In the rows, 128 means zero.
Here are made-up elements, facts about them, and rows of numbers that follow some of those facts. Name the element behind each unnamed row.

There are 4 kinds of fact about the elements: η, Ψ, γ, Ω.
(861) {η=(621), Ψ=(933), Ω=kurekim}
(207) {Ψ=(717), Ω=modre}
(50) {Ψ=(43), Ω=mina}
(1468) {η=(486), Ω=sigrek}
(1135) {Ψ=(552), Ω=sigrek}
(587) {γ=(346), Ω=modre}
(442) {Ψ=(1160), Ω=modre}
(1387) {γ=(239) (346), Ω=mina}
(1129) {η=(789), Ω=gobrik}
(746) {Ψ=(789), Ω=gobrik}
(379) {Ψ=(415), γ=(1462) (1387), Ω=sigrek}
(1617) {Ψ=(1109), Ω=mina}
(998) {Ψ=(1658), Ω=sigrek}
(344) {Ψ=(1535), Ω=mina}
(568) {γ=(346) (1109), Ω=sigrek}
(724) {η=(1579), Ψ=(812), Ω=kurekim}
(1699) {Ψ=(568), Ω=gobrik}
(285) {Ψ=(360), Ω=modre}
(966) {η=(878), Ω=kurekim}
(346) {Ω=mina}
(1011) {γ=(346) (1387) (734), Ω=sigrek}
(682) {η=(1720), γ=(344) (796), Ω=mina}
(239) {Ψ=(1012), γ=(188) (821), Ω=gobrik}
(454) {η=(1194), Ψ=(1442), γ=(1509) (346) (821) (734) (974), Ω=sigrek}
(1102) {η=(1129), Ω=modre}
(311) {Ψ=(621), Ω=sigrek}
(666) {η=(1280), Ω=modre}
(1332) {η=(866), Ψ=(50), γ=(346), Ω=modre}
(1607) {Ψ=(245), γ=(821), Ω=gobrik}
(621) {Ψ=(704), Ω=mina}
(1737) {η=(188), Ω=gobrik}
(821) {γ=(346), Ω=modre}
(933) {Ψ=(682), Ω=modre}
(461) {Ψ=(808), γ=(918) (998), Ω=sigrek}
(1243) {Ψ=(1631), Ω=sigrek}
(389) {η=(666), Ω=gobrik}
(486) {η=(861), γ=(918), Ω=gobrik}
(1558) {η=(1535), Ω=mina}
(1484) {η=(1617), Ω=gobrik}
(245) {Ψ=(585), Ω=sigrek}
(1126) {Ψ=(372), Ω=sigrek}
(914) {η=(635), γ=(197) (900) (1126), Ω=gobrik}
(619) {γ=(1046) (346) (357), Ω=gobrik}
(920) {Ψ=(207), Ω=modre}
(417) {η=(914), Ψ=(1201), γ=(188) (864), Ω=mina}
(839) {γ=(344) (1194), Ω=mina}
(1100) {Ψ=(1179), γ=(1126), Ω=kurekim}
(1505) {Ψ=(1435), Ω=modre}
(1411) {η=(1164), γ=(974), Ω=mina}
(1010) {Ω=sigrek}
(289) {Ω=mina}
(552) {γ=(1387), Ω=mina}
(796) {Ψ=(666), γ=(344) (821), Ω=sigrek}
(717) {Ψ=(1126), γ=(866) (1109), Ω=mina}
(380) {Ψ=(998), Ω=kurekim}
(812) {Ψ=(289), γ=(239) (346) (1387), Ω=mina}
(43) {Ψ=(419), γ=(344), Ω=modre}
(248) {Ψ=(461), Ω=kurekim}
(1531) {Ψ=(1339), γ=(1363) (346), Ω=mina}
(750) {η=(712), Ψ=(1242), Ω=modre}
(866) {η=(972), Ψ=(914), Ω=gobrik}
(1739) {Ψ=(750), γ=(1387), Ω=mina}
(267) {η=(1411), Ψ=(1280), Ω=modre}
(372) {γ=(346) (1126), Ω=gobrik}
(1107) {γ=(372), Ω=sigrek}
(828) {Ψ=(787), Ω=modre}
(1547) {Ψ=(285), Ω=gobrik}
(864) {Ψ=(1623), Ω=modre}
(1361) {Ψ=(267), γ=(454) (197) (43) (1607), Ω=modre}
(585) {η=(1102), Ψ=(1243), Ω=sigrek}
(635) {η=(1442), Ω=mina}
(1623) {Ψ=(344), Ω=kurekim}
(1477) {Ψ=(315), Ω=sigrek}
(1177) {γ=(417) (346) (1126) (974) (1010), Ω=mina}
(808) {η=(453), Ψ=(95), γ=(346), Ω=kurekim}
(408) {η=(422), Ω=sigrek}
(1132) {η=(821), Ψ=(1697), Ω=modre}
(422) {η=(1311), Ω=gobrik}
(1426) {η=(1468), γ=(1194) (346) (821) (1236) (1387), Ω=gobrik}
(918) {Ψ=(746), γ=(864), Ω=gobrik}
(813) {γ=(346), Ω=modre}
(972) {Ψ=(999), Ω=sigrek}
(1311) {η=(100), Ω=kurekim}
(176) {η=(1477), Ψ=(454), γ=(864), Ω=gobrik}
(1435) {Ψ=(1155), Ω=kurekim}
(1445) {γ=(188) (346), Ω=gobrik}
(507) {Ω=modre}
(1658) {Ψ=(1426), Ω=kurekim}
(1720) {η=(369), γ=(1046), Ω=mina}
(734) {η=(1631), Ψ=(369), γ=(346) (821), Ω=gobrik}
(974) {γ=(346), Ω=kurekim}
(1004) {Ψ=(1107), γ=(417) (1010), Ω=modre}
(1251) {η=(197), Ω=mina}
(1028) {Ψ=(192), Ω=modre}
(932) {η=(507), Ω=gobrik}
(1689) {η=(1160), Ψ=(63), Ω=modre}
(439) {Ω=gobrik}
(1128) {Ψ=(1588), γ=(587) (379), Ω=mina}
(1072) {η=(966), Ψ=(1100), γ=(454) (346), Ω=modre}
(1164) {η=(724), γ=(1363) (1109), Ω=mina}
(419) {Ψ=(1617), γ=(1462) (1126) (974), Ω=gobrik}
(1542) {Ω=gobrik}
(453) {η=(932), Ψ=(974), Ω=mina}
(1045) {Ψ=(1228), Ω=gobrik}
(197) {γ=(1363), Ω=gobrik}
(1280) {η=(1179), Ψ=(439), γ=(346), Ω=modre}
(1026) {Ψ=(1046), Ω=gobrik}
(1588) {Ψ=(1699), Ω=kurekim}
(1046) {Ψ=(1135), Ω=mina}
(941) {η=(454), Ω=mina}
(27) {η=(682), Ψ=(1128), Ω=modre}
(901) {Ω=gobrik}
(100) {η=(1737), Ψ=(1542), Ω=modre}
(1201) {Ψ=(1445), Ω=kurekim}
(1339) {Ω=sigrek}
(132) {Ψ=(813), γ=(1363) (1109), Ω=mina}
(911) {γ=(346) (1445), Ω=kurekim}
(1509) {γ=(1445), Ω=mina}
(208) {Ψ=(772), γ=(1010), Ω=mina}
(1012) {Ψ=(27), γ=(1363) (346) (1010) (1607), Ω=kurekim}
(712) {η=(941), Ψ=(901), Ω=kurekim}
(1725) {η=(1132), Ψ=(734), Ω=mina}
(414) {γ=(417), Ω=modre}
(95) {η=(389), Ψ=(1607), Ω=mina}
(188) {η=(1689), Ψ=(525), Ω=modre}
(1236) {Ψ=(724), γ=(1109), Ω=mina}
(704) {γ=(619) (787), Ω=kurekim}
(1194) {Ψ=(100), γ=(346), Ω=kurekim}
(369) {η=(176), Ψ=(1363), Ω=kurekim}
(1363) {Ψ=(311), Ω=mina}
(874) {Ψ=(1725), Ω=modre}
(900) {η=(796), γ=(866) (346), Ω=modre}
(1322) {η=(750), Ψ=(918), Ω=mina}
(1155) {Ψ=(920), γ=(188) (346), Ω=kurekim}
(247) {γ=(197) (734), Ω=gobrik}
(63) {η=(408), Ψ=(215), γ=(911) (1126), Ω=mina}
(789) {Ψ=(1737), Ω=sigrek}
(878) {η=(754), Ψ=(357), Ω=gobrik}
(1655) {Ω=modre}
(1109) {Ψ=(1477), γ=(346), Ω=kurekim}
(624) {η=(1251), Ψ=(1236), γ=(1462) (239) (346) (208), Ω=mina}
(1462) {Ψ=(1689), γ=(43) (717), Ω=modre}
(754) {η=(1655), γ=(454), Ω=mina}
(528) {γ=(1363) (344) (821) (1126), Ω=gobrik}
(215) {Ψ=(1028), γ=(188) (866) (1109) (974), Ω=modre}
(1697) {Ψ=(208), Ω=sigrek}
(525) {Ψ=(1739), Ω=kurekim}
(999) {Ψ=(1045), γ=(357) (1109), Ω=mina}
(1160) {η=(787), Ψ=(1505), Ω=gobrik}
(549) {η=(585), Ω=mina}
(1579) {η=(1484), Ψ=(1194), γ=(132), Ω=kurekim}
(772) {γ=(346) (734), Ω=gobrik}
(357) {Ψ=(1004), Ω=mina}
(360) {Ψ=(828), Ω=gobrik}
(315) {Ψ=(132), γ=(346) (624) (974), Ω=gobrik}
(787) {η=(1426), Ψ=(239), γ=(1579), Ω=mina}
(1228) {Ψ=(442), γ=(1468) (1242), Ω=kurekim}
(1242) {Ψ=(248), Ω=sigrek}
(192) {γ=(1509) (1126), Ω=sigrek}
(1631) {η=(1332), Ψ=(176), Ω=modre}
(415) {γ=(346), Ω=sigrek}
(1179) {η=(267), Ψ=(864), γ=(415), Ω=gobrik}
(1173) {Ψ=(878), Ω=gobrik}
(1535) {γ=(864) (624), Ω=sigrek}
(1442) {η=(1558), Ψ=(1173), Ω=kurekim}

Known rows:
(267): [117 119 109 127 118 115 110 108 170  79 137  86  65 144  98 118 160 136
  93  77 142  77 135 144 107 133  99 141 120  95]
(1177): [156 120 135 134 144 115 135 129 124 130 112 123 141 143 143 170 129 102
 109 135 149 152 163 115 163 107 122 113 124 147]
(1010): [ 98 155 122 145 117 136 148 108 117 127 145 108 149  94 106  95  85 114
 167 149 105 131  84 132 110 123 116 125 118 109]
(1102): [127 112 125 118 102 111 102  98 151 107 141 103  66 126 113 109 147 150
 103  85 135  84 129 136 112 171 112 143 135 110]
(966): [105 135 118 136 116 126 124 120 119 135 151 102 130 113 101  97 113 127
 147 147 115 118  94 143 104 125 122 137 121 108]
(1339): [117 154 120 139 117 138 146 103 135 121 117  89 160 108  98  97  79 138
 177 134  93 146  65 121 101 116 130 120 114 122]
(1046): [129 125 133 137 115 122 106 114 118 115 111  99 125 108 117  93 118 135
 114 130 121 115 123 138 104 139 111 117 122  99]
(315): [163 115 109 136 158 153 133 146 136 159 103 147 146 167 144 139 154 126
 139 158 147 160 166 131 140  92 123 124 128 154]
(207): [168 121  82 115 130 109 100 122 189  74  79  68  68 163  80  78 144 218
 165  79 114 116  81  93  94 127 113 103 150 189]
(414): [136 116 119  99 116  95 120 148 140  94 118 134  73 137 124 168 160 125
 102 100 154 106 157  94 167 129 114 122 138 167]
(624): [148 119 132 138 154 121 137 111 109 138 148 142 126 137 170 167 133  80
 105 158 158 137 180 128 179 107 115 123 118 125]
(453): [109 120 133 142 111 121 106 103 105 123 143 115 106  99 138  92 123 104
  98 150 130  98 148 146 110 152 110 118 119  87]
(1236): [152 125 139 105 162  95 131 197 106  98 101 180 142 127 131 154 132 136
 113 124 111 160  92 116 181 124 101 116 125  92]
(1251): [125 119 136 138 111 122 109 112 120 115 116 104 128 112 112 100 114 124
 116 128 117 117 124 139 103 140 106 118 121  98]
(197): [136 133 125 117 142 120 125 193 104 131  92 186 159 139 136 157 161 135
 116 150 130 150 121 121 148 101 106 118 127 127]
(619): [161 116 135 133 154 155 131 155 123 165 123 171 155 165 155 170 149 114
 127 149 150 160 159 141 140 100 121 132 123 131]
(666): [136 123 119 128 136 103 100  95 192  66 126  93  66 155  85 139 164 131
  98  69 137 116 116 112  92 128 109 169 119 107]

Name these rows:
No name comes twice in this set of rows, the named rows included.
[143 124 133 139 113 124 107 115 138 114  89  80 133 129  93  93 111 163
 129 111 105 140  96 125  96 123 109 109 127 113] : (289)
[165 108 129 126 173 120 135  93 192 103 165 103  70 175 107 185 159  89
  86  76 157 140 175 128 154 108 107 181 116 116] : (1280)
[151 156  77 137 149 122 120 121 121 112 121  81 100 123  91  78 120 159
 172 165 119 112  91 133 109 117 114 109 118 123] : (1435)
[167 118 125 112 178 137 173 182 134 157 169 153 146 170 143 147  98 128
 165 146 123 162  96 149 190 109 106 168 119  96] : (1109)
[ 90 148  77 139 104 161 157 155 123 130 131  79 159 141 120  85 121 142
 157 113 132  83  77 159 135  94 111  93 127 101] : (724)
[163 108 162 142 150 178 140  73 163 171 169  88 132 167 156 126  82 123
 124 115 135 141 158 160 121 134 122 158 125  85] : (346)
[164 139  79 135 173 133 160 133 161 140 117  81 127 174  94  99 116 160
 184 162 144 156 126 111 168  97 140 113 122 187] : (1155)
[163 177  74 141 142 139 156 125 181  88  73  64 159 129  83  70  85 204
 199 131  84 163  51  84  95  92 135  95 125 201] : (1126)
[ 87 163  74 120 137 128 180 190  95 127 127 131 169 129 166 139 146 100
 130 136 151  94 110 153 191  89 101  87 130 105] : (1579)
[141 126 129 134 132 110 109 152 107 107 105 119 125 108 109  85 119 153
 120 125 104 123  92 138 115 148 103 118 122  86] : (1363)
[107 134 126 131 135  96 120 146 105  98 108 147 120 109 150 163 147  88
  97 161 151 126 172 101 162 103 107  97 122 145] : (417)
[125 128 106 139 139 146 100 113  96 142 150 151 100 102 165  71 162  98
 100 170 149  79 168 155 111 137 100 126 116  84] : (1547)
[166 108 122 118 169 118 150  90 149 146 182 118  64 165 184 154 153  92
  88 124 157  95 179 143 188 141 113 162 125 111] : (1332)
[146 153  98 125 142 108 138 172 134 118  95 106 150 146  93 142 127 145
 171 143 132 161  91 101 145  92 137 108 126 181] : (704)
[133 143 105 133 162 139 115 171 135 107  98 157 125 161 102 156 167  98
 106 149 155 149 157 130 107  83 102 133 119 126] : (1179)

The same elements again, as new rows of numbers:
Some rows with their names:
(1617): [122 140 129 122 126 132 127 113 138 137 130 137 122 139 120 114 148 123
 130 133 137 139 125 130 137 123 136 128 135 105 109 119]
(289): [148 125 135 122  91  86 106  80 162 119 141 111 125  72 138  97 114 126
 170 135 160 178  62  89 133 165 136 125 152 110 128 109]
(624): [ 92 146 110 108 115 166  92  93 160 100 146  85 143 138 101  72 125 127
 114  95 143 104  96 106  79  78 114 110 125 148 141 125]
(192): [146 128 128 162 125  89 149 133 124 142 100 153 122  80 127 123  89 179
 168 157 131 159 142 148 159 153 136 145 155 123 111 122]
(415): [160 118 138 170 146  93 163 183  80 168 103 180 110 128 150 187 128 140
 135 161 100 149 173 169 184 175 166 159 141 109  97 112]
(972): [ 89 138 114 101 148 173 130 139 143 129 133 124 149 168 103 118 162 110
  85 106 125  89 126 134 106  85 115 118 108 115 139 149]
(1126): [135 128 129 121 128 125 139 133 138 142 127 129 131 119 128 137 142 121
 132 140 132 139 112 119 137 140 136 133 135 102 130 127]
(486): [119 137 154 120 146 157 105  92 155  43 109 174  87 162 165 160  13 140
 136 179  69 125 114 126 124 104  96 123  67 157  85 116]
(932): [127 129 130 118 121 135 115 128 126 136 121 118 121 127 126 138 142 117
 131 137 119 132 130 111 119 126 135 136 138 122 128 122]
(50): [119 142 130 122 131 136 121 112 140 133 129 132 122 138 115 110 151 121
 121 126 136 134 120 133 134 115 137 127 131 106 110 124]
(866): [ 82 154 117  69 109 181 102  71 191 118 114  73 140 107  80  65 158 129
 133 114 167 126 117  80  73  66  86 103 135 129 139 154]
(999): [125 142 105 131 113 112 122 144 127 111 140 133 142 144 136  98 122 125
 121 109 151 122 159 167 127 119 114 119 127 154 113 120]
(1697): [121 137 134 127 146 144 150 138 134 154 101 150 121 127 108 142 160 134
 122 151 120 135 160 144 149 116 127 134 128  99 103 139]
(772): [141 129 129 170 129  93 153 140 110 153  93 162 108 100 128 132  91 172
 175 155 133 167 171 158 167 155 136 157 164 122  98 129]
(369): [138 100 132 116 120 123 110 128 117 118 153  90 140 124 146 147 121  97
 113 112 112 109  90  86 106 144 129 125 122 134 172 122]
(813): [166 117 135 164 124  83 151 124 117 132 118 142 119  71 135 122  82 179
 171 142 138 164 129 143 156 164 129 140 149 137 123 129]
(360): [110 144 132 121 147 147 142 128 132 156 100 149 116 147 114 133 158 126
 128 146 129 141 163 140 139 107 125 135 134  99 105 144]

Rows to name:
No name comes twice in this set of rows, the named rows included.
[157 141 127 100  85  97 125 137 139 131 137 132 135 125 168 134 166  72
 120 135 163 147 152 140 149 150 119 124 123 122  97 114] : (357)
[171 163  98  86  38  76 112 158 142  74 134 110 147 111 200 115 129  61
 104 128 190 129 243 180 124 131  61 108 107 203  85 110] : (1720)
[128 108 117 130 109 111  98 134 114 112 158  96 145 138 146 126 105 111
 125 104 123 106  93 101 102 145 139 134 137 151 165 114] : (734)
[103 133 107 155 134 120 129 144 115 122 138 135 136 151 117 102 101 150
 123 105 132 112 137 163 127 117 136 134 138 144 122 126] : (1739)
[159 168 113  53  44  97 116 122 180  99 137 115 143 109 179 105 172  48
 118 123 210 149 185 146 124 133  68  93 109 146  92 126] : (1046)
[123 132 133 103 133 143 132 134 140 145 130 132 133 140 128 146 175 101
 105 134 126 125 113 116 134 127 131 124 120  92 123 131] : (1242)
[139 128 120 161 105  76 124 105 136 120 127 129 120  77 126  85  76 171
 177 125 150 167 109 134 141 151 135 137 161 139 119 112] : (552)
[160 108 124 171 115  72 148 142 111 138 118 151 122  83 144 136  73 165
 169 147 125 161 118 143 158 177 146 154 162 131 128 107] : (1107)
[114 131 137 113 152 175 125 151 118 130 131 107 139 164 129 139 155 114
  89 113 114  91 130 110 103  98 117 117 110 142 155 142] : (861)
[153  80 146 145 151  99 136 209  49 129 178 144 144 205 192 218 138  62
  76 100  74  80  98 136 142 186 174 144 103 127 171 107] : (1201)
[113 136 167  60 136 177 116  35 212  47 108 186  79 140 147 175  57  96
 131 199  82 149  74 109 136  96  75  97  28  94  65 128] : (998)
[103 139 118 144 175 165 157 192  88 155 115 161 133 198 117 162 161 122
  76 123  94  83 185 185 146 100 142 142 112 122 112 136] : (379)

